Rows with their classes:
[-1  0  2 11  1  2  0 -2  0 -1 -4 -2  5  4  0  6 16 -3 20  2  3  3 -1  3
 -3 15 -6 -3 15 -2 -1 -4  5 -1  7  0]
S
[  6  -2  -1   2  -1   3 -11   1  -3  -1  -6  -4  -1   4  -2   1  18   0
  12   0   3  12   0   4   2  12  -9   0   0  -6   0   2   5   2  -6  -1]
S
[ 1 -1  2  3 -1  1 -5  1 -3  2 -5 -4  6  6  5 -1  7 -2  8  0  0  7  6  5
  0  1 -4  5  3 -1 -1 -5  0 -3 -2  2]
Y
[  3   3   4   7   1   2  -2   7  -5   0   0  -3   3 -14   3   2   8  -3
   2   0   4   7  -1   1 -11   8  -2  -1   2   1   4  -1   1  -5  -3  -1]
N
[-2  5 -1 -1  1  0  1 -3  0 -1  0  4  4  4  1  1  2 -4  7  3  3 40 -1  1
 -3  5  3  1 -1  1  2 -5  2 -1  0 -3]
P
[ 2  5  3 -4  3 -1 -4 -3 -2  1  1  1  1  3  5 -1  7 -2  1  0  2  5 -2  3
 -2  6 -4  1  1 -4  0 -2  0 -1  2  1]
Z
[-1  6  6 13  1  2  7 -1  5  0  0 -1  1 -3  0  1  4 -1 11  3  1 -6 -2 -4
 -4  6  0  1 -2  1 -5 -6  0 -2  7 -2]
E
[  9  -1   3   5   0   0  -9   6  -2  -3   0  -6   1  -2  10  -4  17  -4
   8   2  -3  11  -3   4  -7  12  -5   1   0  -6   6 -11   3  -6  -3  -2]
E
[ 1 -3  2 18 -1  0  5 -1  2  1  0 -4  2 -2 -2  4  6  1 15  5  3 -1 -1 -3
 -4 10 -4  1  3  2 -6 -4  3  0 -6 -2]
S
[ 0  4 -5  4 -1 -3  2  2 -3  1 -5  2  4  2 -4  0 11 -8  8 -4 -1  3  5  7
 -8  1  2  0 -1  2  2 -6  2  1  2  3]
P
[  0  -2   1  -5   3   3 -12   1  -5  -4   0  -5  -1   6   1   1   7  -6
   5   0   3  18  -1   5 -10   8  -4  -2  -4  -8   8  -1  -6  -2   0  -1]
Y
[-3  5 -4 -1 -2  4 -4  5 -5  1 -1 -1  5  6 -7  4  1 -4 -1  2 -3 12  5 -1
 -3  7  2 -1 -2  3 -1 -5  1 -6  3 -2]
P
[  5  -1  -1  -4  -1   8 -14   0  -4   0  -2  -4   6   9  -1   4  15  -8
   2   3   0  24   1   5 -12  10  -6  -4   0  -9   6  -6   5  -2  -3  -2]
P
[  0   6  -1  -8  -2  -1  -9   1   1  -3   2   1   3   4   0   2   2  -8
  -4  -2  -3   9   1   8 -11   1   1   0  -2  -3   8  -1  -4   5   4   0]
Y
[-9  4  2  1  1 -1 10 -2  2 -2  2  3  4 -2  1 -1 -5  4 -3  0 -1 -7 -1 -7
 -2 -2  3 -2 -1  7 -2 -3 -2 -4  6  2]
E
[ -5   5  -1   3  -5   4   1   3  -2  -2  -7  -3   4   0  -3  -4   7  -5
   7   2   7   7   0  -5 -22   1   1   1  -5   0   3  -9   3  -1  -3   1]
N
[ -3  10   3  -9  -1  -2 -10   0   4  -1   3   1   4   3   7   5  -6   1
 -17   3  -1  14  -6  -2   2   4  -2   6   1   1   4  -2  -5  -4   8 -15]
P
[-16   5  -1  28  -1   2  16   0  -2   0 -10  -9  23   1   1   0  10  -8
  25   2   1  -5 -10 -11 -14   0   7   3   4  19   7 -17   5 -12  12   4]
Y
[ 0 -3 -2 -4  0 -1 -4  3  0  1 -1  0  2  1  0  0  1 -3  1  0  2  9 -2  3
 -6 -2  1  1  1 -2  3 -1 -1 -4  4 -3]
N
[-2  3 -2 -8 -1 -1 -9  0 -1  0 -5  0  2  6  0  2  3 -8 -8  2 -3 16 -3  2
 -6  4 -1  0  1 -1  3 -3  0 -4  1  0]
N
[-5  3  7  1 -6 -2  5 -3  1  1  6 -4  6 -3  5  3  1 -4 -3 -3  0 -6 -4 -6
 -4  4  4 -1 -2  6  2 -4  0 -6  2  1]
Z
[-5  2 -2  3 -1  2  0  5  5  1 -3 -1  9  7 -8  3 -2 -4 -1  2  2 10 -3 -1
 -5  2 -4  1 -2  4  1 -6  0  0  4 -2]
P
[-2  2 -1 14 -3 -3  8  0 -1  2 -6 -1  6  0 -1  4 10 -1 20  2 -1  0 -1  0
 -2 12 -2  0  0 -4 -1 -5  4  3  2  1]
P
[-4  1  1 -1  2  7 -2 -2  0  0 -4 -4  2  2  3  1  3 -5  4  0 -1  7  4  2
  0  8 -1  4  2 -2  1 -1  0  0 -5  1]
N
[  9  -2   3   2  -1  -3 -12   1   1   0   3  -6   1   5  -2   6   8   1
   5   1   1  11  -2   3  -3   4  -6   3   1  -4  -1   0   0  -5   0  -2]
E
[ 12  -2  -2 -39   0  -2 -33   0   0   0  13  12 -14   6  -5   5  -9   3
 -38  -3  -1  25  -3  19  11  -9 -12  -2  -1 -21  -2  22 -12  10  -8  -1]
Z
[-4  4  0  0  2  1  0  3  0 -1  5 -1  7  4 19  0  5 -3  6  8  1  8  0 -1
 -8  6  2  1  2  2  4 -7  1 -8  3 -1]
P
[-1 -3  0 -3 -5 -1 -9 -2 -3  2  1 -3  5  6  3  0  6 -5  1 -5  1 10 -4  5
 -9  8  1  2 -1 -3  8 -6 -4 -4  2 -2]
N
[-4  2 -2 -2 -1  1  1  1 -1  3 -4 -2  4  2 -1 -1  8 -5  6  1  3  3  2 -3
 -8  6 -1  0 -1  0  1 -6  1  1  3  0]
Y
[  0  10   1  -2  -2   1 -10   0   1   1   3  -1   4  -6   1   3   2  -6
  -5   1   0   8  -2   6  -4   4   0   1  -1  -5   0  -3  -2  -3   7  -6]
Z
[-3  6  7  0  0 -3  8  2 -4 -4  1  0  5 -5  3  1  3 -2  9 -3  1  1 -7 -3
 -8  3  2  1 -1  3  0 -2 -1 -4 11 -5]
Z

Rows with their classes:
[ 1  0 -1  0  3  0  1 -4 -2 -3 -1  3  1  4  3  0  5  6  3 -4 -3  0 -1  4
 -1 -1  0  0 -1  7 -4 -1 -6  3 -5 -1]
U
[-4 -1 -1  2  3  1 -2 -3 -2 -1 -1  2  0 -2  5 -1 -2  4 -2  0 -5  0 -7  3
 -3  1  2 -2  3  7 -6  0 -7 -7 -1  1]
U
[ 0  2 -2 -2  1  0  0 -1 -1 -1 -1  0  0  3  2  0  1  3  1 -8 -3 -1 -1  2
  0  1  1  0 -2  5 -3 -1 -3  0 -1 -2]
R
[-2  1 -1 -2  2 -1 -2 -1  1 -1  2 -1 -3 -2  4  0  1  3 -2 -2 -2  0 -5 -1
  0  3  1  1  0  7 -4  0 -3 -7  0  1]
U
[ -2   0   0   3   4  -1   0  -2  -1  -2   0   1   0   2   2   0   0   4
   2  -7  -2  -1   0   4  -1   1   4   1   2   1  -3   0 -10  -1  -4  -4]
U
[-3  1  1  2  2 -1  1  0 -1  0  0 -1 -2  0  2  1  0  1  0 -2 -3  0 -3  0
 -1  0  0 -2  2  2 -2 -1 -4 -6 -2 -1]
R
[-1  0  1  2  1 -2 -1  0  1  0  0  0 -1  1  1 -1 -2  1  2  0 -1  0  0  1
  0 -1  0  0  0  1 -1  0 -1  0 -1  1]
R
[ 0  3 -1 -3  0  0 -1 -2  0 -1  0  0  2  2  2  0  1  2  2 -2 -1  0  3  1
  0  1  1  0 -3  5 -3  0 -3  1 -1 -1]
U
[ 1 -1 -1  4  3  1  0 -4 -1 -3 -1  2  0  4  3 -1 -1  2  5 -4 -3 -1  0  6
 -1  0  3 -1  0  0 -6 -1 -7  3 -6 -2]
U
[-1  1 -1 -1  1  1  0  3  0  1 -1 -1  1  4  1 -1 -2  0  5 -7 -3  1 -1  2
  0 -1  3 -1  1  1  1  0 -4  8 -5  0]
Q
[-2  1  2  1  0 -1 -2  3  1  1 -2 -2 -1  0  6 -1 -1  4 -1 -7 -4  1 -5  1
 -2  2  2 -1  4  2  0  1 -3 -2 -2  1]
Q
[-5  0  0  1  2  0  1 -1  1  2  0  0 -2  0  0  0  1  0  1 -2 -1  0  0  1
 -1  0  1  1  2 -2 -2 -1 -5 -7 -2 -1]
R
[ -4  -2   1   4   3  -2  -1  -2   0   0  -1   0  -2  -1   3  -1   0   2
   0   1  -3   0  -3  -1  -2   1   2   1   2   0  -6   0  -6 -11  -1   1]
U
[ 2  1 -1  2  6  1  2 -1 -1 -1  0 -1  0  2  3  0  2  4 -2 -9 -3  0  0  3
 -3  0  2  0  1  4 -2  0 -9 -4 -2 -4]
U
[-2 -1 -1  1  0  0 -1 -2 -2 -1 -1  1 -2  4  4  0 -6  7  7  3 -3  1 -4  2
 -1  0  1 -1  1  7  0  0 -3  6 -7  2]
U
[ 2  2 -3 -3  3  1  0 -2 -2 -5 -2  2  2  4  5 -1 -2  8  5 -6 -4  0 -1  2
 -1 -3  3  0 -2 14 -2 -1 -5 12 -3  0]
U
[ 1  1 -2  2  1  1  1  2 -1 -2 -1 -2 -1  3  2  1 -2  2  2 -9 -2  0  2  2
  0 -1  3  1  2  2  1  0 -7  2 -4 -5]
R
[-2 -1 -1  2  4  0  0 -2  0 -1 -2  1 -2  4  0 -2 -5  5 11  0 -4  0 -1  2
 -3 -1  2 -1  1  4  0  1 -5  8 -8  0]
U
[-5 -1  0  3  3 -1 -1  0  0  3  0 -1 -3  0  0 -1 -5  3  0 -1 -3  2 -5  0
 -5  0  2  0  5  0 -2  1 -6 -3 -2  2]
Q
[ -1  -1   0   3   3   2   0  -1   0   0   1   0  -1   5  -1   1   1  -1
   2  -2  -1  -1   4   2   0  -1   2   0   1  -2 -12   1  -5  -1  -4  -1]
Q
[  3   3  -1   0   1   2   2   0  -1  -5  -2   0   2   8  -1   0  -4   2
  13  -4  -2   0   5   5  -1  -3   3  -1  -1   2   4   0  -4  14 -10  -4]
R
[-5 -2  1 -2  2  0  0  0 -1  1  0 -1 -2  2  2 -2  1  1  3  2 -3  1 -3 -1
 -2  1  1 -1  1  1 -1  1 -3  2 -2  2]
Q
[ -2   1   0   4   2   0  -1   2   0   1  -1  -3  -1   1   5   0  -1   2
   0 -12  -3   0  -4  -1   0   0   4   0   3  -2  -1  -1  -9  -7  -3  -4]
Q
[-2 -3  0  4  3 -1 -1 -2 -1 -1  0  2 -3  0  5  0 -3  7  0 -1 -3  0 -8  3
 -3  0  1  0  5  8 -5  0 -8 -7 -2  3]
U
[ 0  0 -1 -1  1 -1  0 -2  0 -2 -1  0  1  0  3  0  1  4 -1 -5 -4  1 -2  2
  0 -1  1 -1  0  7 -2  0 -5 -6  0 -1]
U
[-1 -1 -1  5  1  0  0  0  0  1 -1 -1  0  2  1  1 -1  1 -1 -5  2 -1  2  1
 -1  0  3  0  4 -3 -2  0 -8 -8  0 -1]
Q
[-5 -2  1  0  2 -1  1  2  0  2  0  0 -2  2  3 -2 -3  4  4  1 -3  1 -5  0
 -2  0  1 -1 -1  4  0  1 -3  3 -4  3]
Q
[-2 -2  1  6  1  0  0  1  1  2  1 -1 -1  1  2 -1 -4  0  0  0 -1  0 -2  1
  0  0  1  2  5 -5 -5  0 -7 -5 -4  0]
R
[-3  3  0 -1  1  3 -1 -1  0  0 -1 -1  0  2  3 -1 -2  3  3 -4 -2  0  1 -1
 -1  1  1  0  0  6 -1 -1 -4 -1 -4  0]
R
[ -7  -3   1   4  -2  -2  -1   1   1   5   2   0  -2  -2   5  -2  -3   2
  -4   2  -3   0  -9  -1  -3   2   1   0   4   1  -3   1  -5 -11   1   3]
Q

Rows, each with its class:
[ 6 -3  2  2 -2  1  0 -1 -1  0  1 -1  6 -1  0  1  0  3  2  1 -1 -4 -1  0
  3 -1  1  5  2 -1  1 -1 -2  2 -6 -2]
W
[ 3 -1  6  0 -1  1  4  2  0  0 -1  0 -1 -5 -1  3  1  3 -3  0  0 -6  1  0
  1 -2 -1  2  2 -1 -1  1  1  1 -2 -1]
H
[ 4 -1 -1 -1  0 -1  2 -3 -1 -1  3  0  3 -4 -1  1 -1  3  1 -3 -3  0  0 -1
  0 -2  1  0  2  0 -2 -1  0  3 -4  0]
W
[ 3  1  4 -1 -2  3  4  0 -2 -4 -4  3 -2 -8 -1  1  2  1  0  2 -1  2 -1  2
 -2  0  1  1  1  3 -3  0  3  0 -2  0]
H
[  5   0   4  -2  -1   0   6   1  -2  -2  -1   3   0 -10  -1   5   6   2
   3  -1  -2   1   0  -1  -1  -2   1   1   3   0  -2  -1   3   0  -4   0]
H
[ 4  0  2 -1 -1  1  4  0 -1 -3  1  1  2 -5 -2  2  1  0  0  0  0 -1  0 -1
  0 -1  1  2  0  0 -1  0  0  1 -1 -1]
H
[ 2 -1  5  4 -1  0  5 -2  0 -3 -1  1 -2 -4 -1  3  0  4  5  1 -1 -5  0 -1
  2 -3  0  0  1 -2  1 -2  0  0 -1  0]
H
[ 5  0  4 -1 -2  0  4  2 -2 -2  1  1  0 -9 -1  2  2  0 -2  1 -1 -2 -1  1
  1  1  0  2  2  2 -1  1  1  0 -3  0]
H
[ 1  0  0  0  2  1  0  2 -1  2  1  0  2 -2 -1  0  1  5  2 -2 -2 -3 -1  0
  0 -1  0  0  0  0  1 -2 -2 10  0 -1]
W
[ 4  2  2  0  1  0  3  0 -1 -2 -1  3 -1 -6 -1  2  1  0 -2  2 -2  2  0  1
 -1  0  1 -2  0  1 -1  0  3 -2  0  1]
H
[ 3 -3  0  1  1 -2  1 -1 -1  1  5 -1  4 -3 -1  2 -2  5  4 -4 -2 -5  0  2
 -1 -1  1  1  2 -3 -1 -2 -4  2 -4 -1]
W
[ 3  1  4 -3  0  0  2  2 -1 -2 -1  0 -2 -6 -1  0  0  1 -1  0 -2 -2 -1  1
  0 -1  1  2  1  0 -2 -1  1 -1 -1  0]
H
[  2   1   8  -1  -2   3   5   2  -1  -3  -3   3  -1 -10   0   2   0  -1
  -1   2  -2  -4  -1   4   0  -1   1   1   0   2   0  -1   4   0  -2   1]
H
[ 4  0 -1 -1 -2  0  2  1 -2 -2  0  2  1 -8 -1  1  0 -3  0  1  0  0 -1  1
 -1  0  1  4  1  1 -3  1  3  2 -3  1]
H
[ 2  2  5 -1 -1  0  4  3 -2 -3 -3  4 -2 -9 -4  2  1 -1 -2  1 -1 -1  1  3
 -5 -4  1  1  1  1 -1  2  3  1 -2  2]
H
[ 3  2  4  0 -2  2  2  4 -1 -3 -4  4 -4 -9 -1  1  2  1 -3  1 -1  0 -1  2
  1 -1  1  0  0  0  0 -1  1  0 -1  1]
H
[ 3  0 10 -1 -1  1  5  3 -1 -6 -4  0 -2 -7  0  3  1  5 -2  2 -3 -5  0  2
  2 -2  1  0  1  0  0 -1  0  0 -4 -1]
H
[ 2  2  6  0  0  1  2  2  1 -1 -3  0 -1 -4 -1  1  1  2 -1  1 -1 -4 -4  0
  4 -1  1  1  2  0  0 -1  1  0 -1 -2]
H
[ 3  1  6  0  0  1  3  4 -3  1 -1  2 -1 -8 -2  2  0  3  0 -3 -1 -4  2  0
  0 -1  1  0  0  0 -1 -2  6 -1  0  0]
H
[ 4  0  8 -1 -3  2  6  3 -4 -3 -2  3 -3 -8 -3  3  2  7  0 -1 -3 -6  1 -1
  2 -3  0  2  2 -1  0 -4  0 -1 -3  0]
H
[ 0 -2  3  1 -1  1  1 -1  1  2  1 -1  2  1 -2  1  0  4  2  0 -1 -5 -1  1
  2 -1 -2  3  1 -3  0 -1 -3  1 -1 -1]
W
[ 4  0  4 -1  0  0  2 -5 -1 -2 -1  4 -1 -7 -2  3  0  6  1 -2 -3 -4  1  0
  2 -3  1  0  1  0 -2 -3  2 -3 -1  0]
H
[ 1 -2 -1  1  0  0 -1 -2  0  0  4 -2  5  0 -2 -1 -1  4  5 -5  0 -6 -1 -1
  1 -1  2  1  2 -1 -2 -1 -4  0 -4 -1]
W
[  4   0   7  -2  -2   2   5   2  -2   0   0   6   1 -12  -5   2   0   4
   0   0  -2  -5   3   1   0  -1   0   1   3   0  -3  -2   3   1   0   1]
H
[ 6 -1  5 -1  0  1  2  3 -1 -3 -2  2  1 -6  6  0  2  0  0  3  0 -2 -1  1
  1  0  0  3  0  2 -1  1  1  0 -4 -1]
H
[ 6 -1  1 -1  0  1  2 -2 -1 -2  3 -2  5 -6 -3 -1  0  3  4 -3 -1 -4 -1  2
  2 -6  2  3  1  0 -5  1 -2  3 -5 -1]
W
[ 1 -4 -4  0  3  0  0 -3 -1  1  5 -2  7 -1  0  0  0  3  4 -1 -1 -2 -2  0
  0  1  0  2  2 -2 -1  0 -3  3 -2 -1]
W
[ 1  0  5 -1 -2  1  3  2  0 -2 -2  0  3 -7 -2  1  1 -1  0  3  0 -4 -2  2
  1  2  1  1  0  2  0  1  1  0 -4  0]
H
[ 2  1  6 -1 -1  1  2  2 -1 -3 -2  1  0 -7 -1  4  2  7 -2  1  1 -5  0 -1
  1 -1  0  1  1  0 -2 -2 -1 -3  0  1]
H
[ 1  1  8  0 -2  1  5  2 -1 -2 -3  0 -1 -8 -1  1  3 -1  1  2 -1 -4  1  1
  1 -1  0  0 -1  0 -1 -3  2  0 -2  0]
H
[ 3 -1  6  1 -3  1  4  2 -2 -3 -4  2 -2 -9  0  4  1  2 -3  0 -1 -3 -1  0
  1 -1 -2  2  0  0  0 -1  4 -1 -3  0]
H
[ 2  3  3 -1  0  1  2  1 -1 -2  0 -1  0 -7 -2  3  1  2  1  0 -1 -4 -2  1
  0  0 -1  0  1  1 -1  0  1  2  1 -1]
H
[ 3 -1  1 -1  0  0  6  3 -4 -2 -4  3  1 -8  0  4  1 -1  2  3  0  0  0  3
  1 -4  0 -1  3  2 -1  3  3  2 -2  0]
H
[ 1 -1  1 -1 -1  0  3  1  0 -1 -1  0  1 -4  1  2  0 -3 -1  4  2 -1 -1  1
  0 -1  0  0  1  1 -2  1  0  3 -1  1]
H

Rows with their classes:
[ 1  0 -2 -1  0  0  0  4 -2  4  2  1  1  1  1 -1  2 -1  3  4  1  1  2  0
  0 -3  0 -3  1  3  0 -1 -3  0  1  2]
<23>
[-2 -1  2  0 -1  1  0 -5  1  0  0  0 -2 -1  0  2 -1  1 -1 -7 -1 -1 -1  0
 -1  2  0  4 -2 -3  0  2  2  1 -3 -1]
<35>
[ -1  -1   4  -1   1   0   0  -4   2  -2  -1   1  -2   0   0   1  -2   0
  -4 -10  -1  -1  -1  -1  -1   2   0   3   0  -5   1   1   2   1  -1   0]
<25>
[  2  -2   5  -1   2   0   3  -5   3  -2   0   1  -1   1  -2   1  -1   0
  -6 -11  -2   1   1   2  -3   1   1   0  -4  -2   0   4   0   1  -1   2]
<26>
[ -1   0   4   0   5   1   1  -4   2   3   3   1  -1   1   0   2  -2   1
  -3 -10   0   0   1   0  -1   0  -2   0  -1   1   1   1   3   2  -2   0]
<27>
[ -6  -1   1   0  -2  -1  -4  -6  -2  -2  -2   1  -3  -3   1   4  -6   1
  -3 -10  -1  -2  -4  -3  -2   5   0   7  -2  -6   1   1   5   0  -5  -1]
<23>
